(in the rows, 128 means zero)
Here are made-up objects, facts about them, and rows of numbers that follow some of those facts. Name the object behind each unnamed row.

Some facts about the objects:
[k862 k477 k705 k498 k532 k885 k468 k688 k123 k941 k113 k770 k78 k278 k665 k679 k485 k673 k752 k775 k788 k194 k661 k868 k803 k610 k253] meflun 358
[k612 k940 k948 k685 k196 k242 k812 k34 k565 k497 k3 k67 k137 k986 k559 k824 k561 k79 k154 k207] meflun 977
[k126 k52 k542 k211 k769 k600 k629 k121 k573 k429 k914 k411 k801 k684 k152 k203 k8 k662 k103 k682 k642 k841 k277] meflun 178
[k647 k699 k987 k835 k106 k833 k725 k384 k772 k124 k464 k934 k484 k503 k734 k569 k254 k347 k584 k55 k334 k156 k523 k848 k821 k936] meflun 877
[k59 k230 k818 k910 k354 k854 k747 k691 k840 k252 k371 k881 k842 k357 k867 k348 k344 k122 k399 k66 k671 k903 k563 k639 k869 k15 k724 k918 k904 k822] meflun 651
[k521 k757 k127 k27 k586 k279 k621 k716 k896 k539 k228 k538 k762 k31 k707 k946 k996 k333 k29 k303 k467 k499 k259 k183] meflun 713
[k862 k126 k230 k835 k757 k840 k252 k705 k464 k484 k885 k429 k539 k228 k538 k254 k563 k203 k55 k986 k278 k561 k194 k841] vado c
[k612 k940 k542 k211 k910 k477 k106 k27 k691 k725 k629 k121 k842 k503 k242 k399 k123 k812 k801 k684 k946 k639 k497 k113 k333 k79 k259 k775 k642 k661 k868 k936] vado b
[k647 k699 k59 k521 k987 k818 k354 k127 k685 k586 k747 k833 k498 k371 k384 k279 k621 k772 k124 k934 k196 k357 k532 k716 k896 k573 k734 k468 k344 k569 k122 k66 k914 k688 k411 k347 k34 k565 k31 k941 k996 k584 k869 k67 k770 k78 k103 k15 k29 k303 k523 k665 k679 k485 k848 k821 k788 k154 k918 k803 k610 k904 k183 k253] vado a
[k52 k600 k881 k867 k348 k671 k137 k662 k724 k467 k824 k499 k207] vado e
[k769 k948 k854 k903 k762 k707 k152 k3 k8 k334 k156 k559 k673 k752 k682 k277 k822] vado d
k52 nedoplo k103 k467 k818
k940 nedoplo k684 k106 k207
k542 nedoplo k854 k464 k762
k211 nedoplo k521 k569 k881
k910 nedoplo k586 k862
k354 nedoplo k538 k29 k399
k685 nedoplo k642 k55
k600 nedoplo k230 k532 k399
k747 nedoplo k156 k569 k277 k561
k840 nedoplo k769 k665
k725 nedoplo k103
k498 nedoplo k854 k885
k279 nedoplo k122 k854 k684
k124 nedoplo k121 k868 k573
k196 nedoplo k477 k881 k3
k357 nedoplo k103 k538 k59 k986 k123
k716 nedoplo k946 k612 k987
k867 nedoplo k334 k399
k539 nedoplo k833 k569
k734 nedoplo k684 k569
k344 nedoplo k885 k384 k705 k429 k561
k66 nedoplo k684
k914 nedoplo k833 k612 k869 k278 k665
k688 nedoplo k156 k55
k671 nedoplo k259 k573 k154
k411 nedoplo k371 k27 k699 k647
k254 nedoplo k228
k812 nedoplo k946 k673
k347 nedoplo k126 k106 k629 k429 k485 k399
k34 nedoplo k629 k123
k31 nedoplo k903 k642 k532
k707 nedoplo k29 k333 k503 k665
k801 nedoplo k946 k559 k705 k881
k563 nedoplo k835
k941 nedoplo k348
k152 nedoplo k103 k835 k484 k561
k639 nedoplo k371 k79 k885
k497 nedoplo k121 k629 k699 k8
k203 nedoplo k228 k106 k277
k996 nedoplo k565
k113 nedoplo k156
k584 nedoplo k103 k885
k67 nedoplo k684 k862 k523 k55 k334
k770 nedoplo k903 k464 k948
k662 nedoplo k946 k559 k127 k673
k15 nedoplo k252 k565 k896 k348
k303 nedoplo k126 k253 k523 k561
k724 nedoplo k242 k137 k573
k824 nedoplo k27 k679
k848 nedoplo k862 k621 k468 k647 k78
k821 nedoplo k691 k3 k561
k499 nedoplo k127 k106 k842 k621 k661
k752 nedoplo k259 k842
k775 nedoplo k842 k3 k661 k762
k682 nedoplo k986 k468
k788 nedoplo k230 k253 k252 k503 k896
k194 nedoplo k467 k691 k679
k841 nedoplo k772 k822 k29 k612 k987 k485
k918 nedoplo k477 k127 k769
k803 nedoplo k757 k934 k154
k610 nedoplo k835 k868 k252
k904 nedoplo k538 k278
k936 nedoplo k869 k647 k561
k183 nedoplo k253 k123 k661

Some rows with their names:
k940: [105 125 121 140  97 137 147 127 148 104  80 133 125 135 139 143 136 139
 136 136 165 207 149 147 139 109 164 107 115 143 145 138 116]
k498: [127 118 155  90 105 123 143 123 128 107 116  96 106 147 102 130 121 130
 141 128 156 137 131  96 137 150 121 155 112 107 110 133 130]
k429: [149 146 152  61 145  92 117 115 134 117 129  74 131 206 152  96 139 100
 100 137 129 135 119 101 152 146 105 145 152  77 115 122  97]
k688: [129 124 153  92 108 123 149 110 135 107 119  99 105 140  91 125 108 126
 136 128 165 141 123  89 143 147 126 154 110 112 105 126 129]
k573: [137 146 142  19 130 122 123 119 140 132 155  84 142 206 128  96 171  75
 124 145 131 127 135 102 152 166 117 155 144  90 131 114 102]
k848: [110 106 132 132  86 137 174 101 112 121 137 106  87  95  83 165  93 188
 188  58 158  88 122  68 102 144 134 148  95 149 101 147 143]
k477: [112 137 108 102 132  94 148 130 132 124 131 121 127 150 152 150 137 136
 143 112 135 164 133 133 112 104 157 114 152 129 135 111  84]
k467: [109 122 118 133 141  91 216 117 134 117 138 110 119 164 159 133 150 160
 181 120 112  96 157 111 140 155 135 118 159 145 136 161 129]
k121: [119 149 125  66 123  96 138 159 155 131 150 107 144 198 166 127 166  90
 126 160 134 152 156 139 145 130 142 124 155 104 145  82  80]
k629: [122 147 123  72 130  83 140 156 152 129 141 107 143 194 165 135 156  92
 124 157 135 154 147 133 139 120 148 125 160 105 139  91  81]
k103: [139 140 139  53 134  90 126 148 123 110 145  71 135 206 139 103 147  86
 117 143 121 136 127 103 148 158 116 151 151  81 129 118  98]
k497: [101 125 128 141  81 149 143 139 145 102  88 122 120 147 149 144 158 132
 137 128 160 187 165 156 147 116 161 107 109 142 152 142 114]
k67: [122 117 140 118  92 159 132 107 121  83  80  96 116 145 109 109 130 123
 129 124 151 178 122 109 147 137 130 130 108 125 123 165 135]
k647: [110 108  93 113 104 126 175 101  89 127 146  99  91 108 112 148 113 184
 193  36 124  87 110  62  88 128 133 124 118 147 107 145 123]
k610: [122 134 151  96  91 139 141 114 138 111 124  96 113 142  96 136 134 111
 135 110 152 134 142  90 155 160 113 154 109 108 118 129 112]
k194: [126 116 166 119 105 127 130 124 133 111 118  83 100 166 134 130 131 146
 121 117 152 116 145 106 150 158 105 149 105  97 113 147 128]
k772: [113 120  99 114 120 121 164  79  91 119 150 100 101  97 100 160  94 183
 180  29 120 104  94  65  83 125 138 128 129 148 112 153 111]
k986: [131 122 120 116 117 146 126 100  98  92  88  77 114 173 163  92 154 134
 113  97 125 159 114 110 140 122 114  99 128 108 130 181 119]

Rows to name:
No name comes twice in this set of rows, the named rows included.
[132 111  86 107  97 134 192  66 105 144 121 102  82 104 127 110  94 197
 189  55 141  80  95  40 100 112 122  97 120 139  83 134 137] | k464
[115  97 150 147  98 153 165 142 144  77  86 107 121 157 154 134 156 136
 109 135 151 172 168 143 147 147 124 114 105 136 138 180 134] | k824
[100 129 138 143 112 134 129 116 146  91  83 130 132 132 129 163 135 138
 120 118 160 212 139 162 131 112 164 120 120 148 147 157 103] | k812
[108 126 150 138 136 105 210  86 167 122 114 131 123 137 111 159 113 171
 168 139 154 109 160 114 150 167 138 147 140 151 119 157 142] | k499
[111 160 104 107 129 105 188  77 118 121 128  94 127 149 111 122 138 117
 192  86 102  99 134  71 166 158 128 134 159 125 127 138  97] | k896
[131 135 174  88 120  97 167 127 189 110 118 107 140 179 129 126 124 100
  86 178 163 147 164 118 159 157 112 144 136 104 113 113 104] | k600
[120 110 107 113 127 133 168 104 135  86  88 109 137 158 166 102 144 133
 116 123 131 184 131 128 122 111 131  86 146 142 131 176 114] | k207
[116 146 144 116  75 140 148  93 147 108 115  88 122 132  86 134 131  82
 119  89 136 128 153  80 175 159  90 143 116 108 125 116  79] | k941
[126 133 119  79 120 115 146 114 113 113 133  86 119 156 124 109 132 111
 140  96 123 135 112  87 127 136 116 131 136 107 124 134 100] | k253
[115 146  96 115  89 159 147  87 112  89  96  81 134 143 127  94 160  75
 121  73 103 167 134  93 165 124 108 102 134 119 145 154  64] | k565
[138 131 179  73 119  99 120 152 139 103 133  77 125 193 113 123 134  92
 112 162 152 142 143 105 158 172 121 172 118  82 117 120 119] | k411
[125 135 160  39 115 177 118  64 160 138 140 121 120 151  68 135 150 130
 142 129 174 140 132 112 140 176 117 159 108 126 119 136 136] | k803
[102 135  94 126 127 128 136 121 124  95  92 120 139 144 165 132 154 128
 133 102 127 205 127 150 118  91 164  92 147 144 156 146  82] | k612
[121 156 126  37 160 153 162   8 152 166 139 124 123 167 109 113 159 163
 186 112 144  91 118  92 145 176 124 136 154 133 121 157 142] | k757
[ 95 130  77 140  97 117 188 102 118 142 144 134 106  92 134 182 117 183
 192  37 132 112 132  94  93  96 163  96 133 172 126 113  90] | k503

The same objects again, as new rows of numbers:
Some rows with their names:
k803: [157 168 146  96 135 135 158 122 133  77 160  79 153 130  69 155 175 164
 166 109 113 136 135 129 178 163  98 128  60]
k429: [174 169 140 114 121 132 107 101 139  79 146 137 122 121  88 109 162 126
  95 162 108 147 158  82 114 106 133 175  97]
k252: [184 169 118 140  96 101 121 114 145 120 127 140 126 100  68 114 176 130
  86 167 121 135 166 107 120 110 134 157 126]
k464: [179 154 138 121 112 136 117 122 118 106 140 132 138  97  86 137 196 124
 114 135 123 149 163  97 124  99 112 163  87]
k348: [184 180 121 135 116 109 106 118 155 112 125 125 131  83  71 111 182 146
  74 164 142 142 145 115 138 135 131 163 124]
k183: [156 162 164 118 156 103 105  91 183  98 160 147 140 131  96 132 198 159
 105 136 102 120 131 105 174 157 140 161  91]
k612: [198 151 132 124 122 120  97 111 141  92 146 108 120 118  85 112 133 140
  76 167 114 157 148 117 134 137 122 179 135]
k279: [160 164 182 107 152 112  92  93 173 106 156 152 138 128 112 136 195 162
 115 120 116 126 134 101 177 155 158 158  79]
k207: [193 184 158 125 114 147  90 122 139  96 138 128 132 106  73 118 162 159
  91 153 131 157 145 118 137 147 145 171 116]
k835: [173 164 118 130 118 120 132 109 124  98 130 125 135  99  65 120 204 119
 109 149 109 148 151  91 123  93 105 166  95]
k699: [161 162 114 129 139 107 125  92 134  98 133 102 141  96  99 137 207 141
 130 137 111 156 136  86 163 138 126 147 100]
k532: [179 154 124 140 133 144 151 104  97  77 126 104 149 128 103 149 162 176
 161 141 124 155 131 123 155 145  96 130  81]
k685: [168 166 179 127 122 108  98 109 154 103 147 131 142 132  82 121 171 174
 116 117 121 140 135 111 158 175 167 141 100]
k106: [192 156 132 132 134 130  96 124 107  92 142 119 131  83  91 142 187 127
 113 143 130 155 153  99 146 103 104 172 104]
k584: [152 159 142 122 158 101 110  96 147  84 147 112 140 115  70 131 227 152
 127 104  98 152 115  91 153 144 119 150  91]
k503: [182 145 118 138 134 111 112 117 124  96 136 117 142 106  82 132 185 137
  97 151 143 148 144 117 135 105  83 162 108]
k156: [189 166 138 135 144 121  96 102 111  97 122 120 136  91  91 158 193 145
 113 141 130 169 135 104 148 119 123 162  92]
k775: [178 162 173  86 135 160 126 137 111  64 175  92 146 125  36 143 177 151
 146 115 119 150 140 133 164 124  83 157  77]

Rows to name:
No name comes twice in this set of rows, the named rows included.
[182 172 192 110 122 126  83 128 136  91 169 133 133 126  53 112 170 162
  94 127 129 143 141 123 150 134 146 168 110] | k940
[176 160 166 131 124  96  81 115 152 116 136 125 132 109  88 135 191 154
 108 109 123 149 132  93 157 168 170 149 107] | k66
[197 166 135 111 118 132  82 117 149 107 137  97 116  76  78 121 173 121
  78 145 129 171 145  98 129 144 134 191 121] | k881
[168 150 161 105 133  81  91 112 175 109 150  94 121 116  77 133 173 136
  98 101 113 140 124  94 160 186 149 156 106] | k918
[173 140 160  98 108  97  92 127 166 104 141 126 116 124  47 124 184 121
  80 123 119 130 144 111 114 135 124 169 120] | k840
[167 160 154 115 104  94 111 117 161 110 145 134 124 119  40 101 199 131
  84 126 105 141 145  97 124 124 141 158 122] | k563
[189 170 136 130 129 115  81 112 142  99 152 114 130  86  59 106 183 131
  80 150 110 159 147  82 145 119 142 179 140] | k691
[184 179 151 131 125 130  95 115 128  89 151 148 139 114  95 116 159 148
  91 175 142 138 151 106 150 112 138 166  97] | k642
[186 186 147 124 132 131 108 110 139  90 162 113 130 111  52 100 169 147
  93 161 111 162 141 102 144 127 143 172 133] | k79
[165 152 145 112 138 116 160 108 129  75 148 108 150 162  64 141 177 180
 153 105 118 138 120 144 167 163  85 123  78] | k788
[157 194 159  95 151 117  98 107 167  63 161 129 128 130  51  98 200 154
  84 143 114 141 118 107 139 124 129 179  93] | k52

Now the same objects, written a new way:
Named rows:
k78: [125 132 118 122 119 123 157 126 127 112 122 124 127 126 120 121 129 126
 124 116 121 122 124 141 105 151 133 129 117]
k384: [125 128 119 152 140 127 114 127 115 136 123 125 133 125 135 138 120 124
 137 137 121 123 128 124 136 120 131 121 118]
k671: [126 126 145 124 138 128 112 126 116 144 123 124 130 126 132 120 133 131
 132 209 130 136 122 124 139 120 124 145 131]
k565: [150 127 117 124 120 124 166 127 119 140 140 144 132 125 119 123 133 132
 126 103 121 153 151 124 112 120 125 127 147]
k485: [126 128 115 122 120 125 164 126 137 111 122 125 126 128 119 120 131 131
 125 115 120 130 122 143 108 151 128 130 118]
k803: [135 127 127 124 119 123 142 127 131 111 132 125 125 133 119 124 248 136
 136 205 148 128 124 130 105 155 123 163 129]
k934: [139 127 132 169 129 131 114 126 115 137 123 130 136 126 126 158 119 125
 165 217 121 124 122 125 151 124 124 118 118]
k3: [133 128 150 123 130 128 153 127 124 123 136 144 126 126 126 120 118 124
 125 103 130 143 122 130 152 120 123 123 136]
k539: [128 125 133 124 124 131 115 134 147 131 131 124 125 128 118 141 120 124
 123 122 135 125 140 122 150 120 122 121 147]
k662: [125 125 123 124 120 127 132 132 171 111 125 125 126 135 119 127 128 133
 125 138 155 124 124 134 105 140 137 131 125]
k127: [137 126 127 129 119 142 113 127 139 129 122 129 125 124 120 138 120 124
 124 116 120 123 138 122 152 122 123 121 124]
k354: [126 126 124 124 138 122 113 126 115 139 128 125 128 128 129 120 121 129
 129 153 122 137 135 122 164 121 123 121 124]
k647: [125 130 120 149 141 128 114 127 114 133 123 125 132 125 135 135 124 123
 138 138 121 124 126 125 130 120 134 121 119]
k106: [124 127 125 143 140 129 114 126 115 156 123 124 139 125 150 146 124 124
 139 124 121 122 124 124 113 120 125 120 118]
k822: [125 127 142 123 135 133 120 126 122 146 123 125 133 125 146 122 126 130
 124 114 122 154 122 123 142 119 125 122 119]
k903: [125 126 151 126 120 122 115 128 117 138 123 125 133 125 168 120 118 127
 124 132 120 128 122 123 116 121 123 128 120]
k682: [125 130 131 123 120 124 123 134 146 112 125 124 125 144 118 126 120 130
 126 110 149 122 123 129 110 132 138 134 136]
k987: [125 126 118 159 142 133 114 127 116 144 122 124 137 125 129 145 123 125
 138 133 121 128 127 124 155 121 125 120 116]

Name these rows:
No name comes twice in this set of rows, the named rows included.
[124 127 137 123 119 123 144 132 138 111 127 125 126 143 119 123 146 139
 123 137 152 130 124 133 108 140 125 164 132] | k752
[130 126 117 124 126 123 115 126 117 156 127 126 134 128 123 120 123 141
 125 146 121 146 159 123 104 120 125 131 136] | k15
[131 127 141 123 123 152 113 127 141 130 122 128 125 125 125 123 124 124
 127 118 130 123 131 122 112 120 139 120 135] | k467
[132 125 147 125 132 133 161 126 133 125 136 143 127 125 124 120 122 125
 126 103 131 156 124 134 172 119 123 122 129] | k559
[124 127 150 122 128 123 114 126 115 138 124 124 130 127 160 120 121 126
 124 127 120 134 124 122 129 121 125 124 119] | k854
[142 126 115 123 119 126 114 134 137 159 133 126 129 129 119 133 126 129
 125 124 121 123 184 123 102 120 126 119 160] | k996

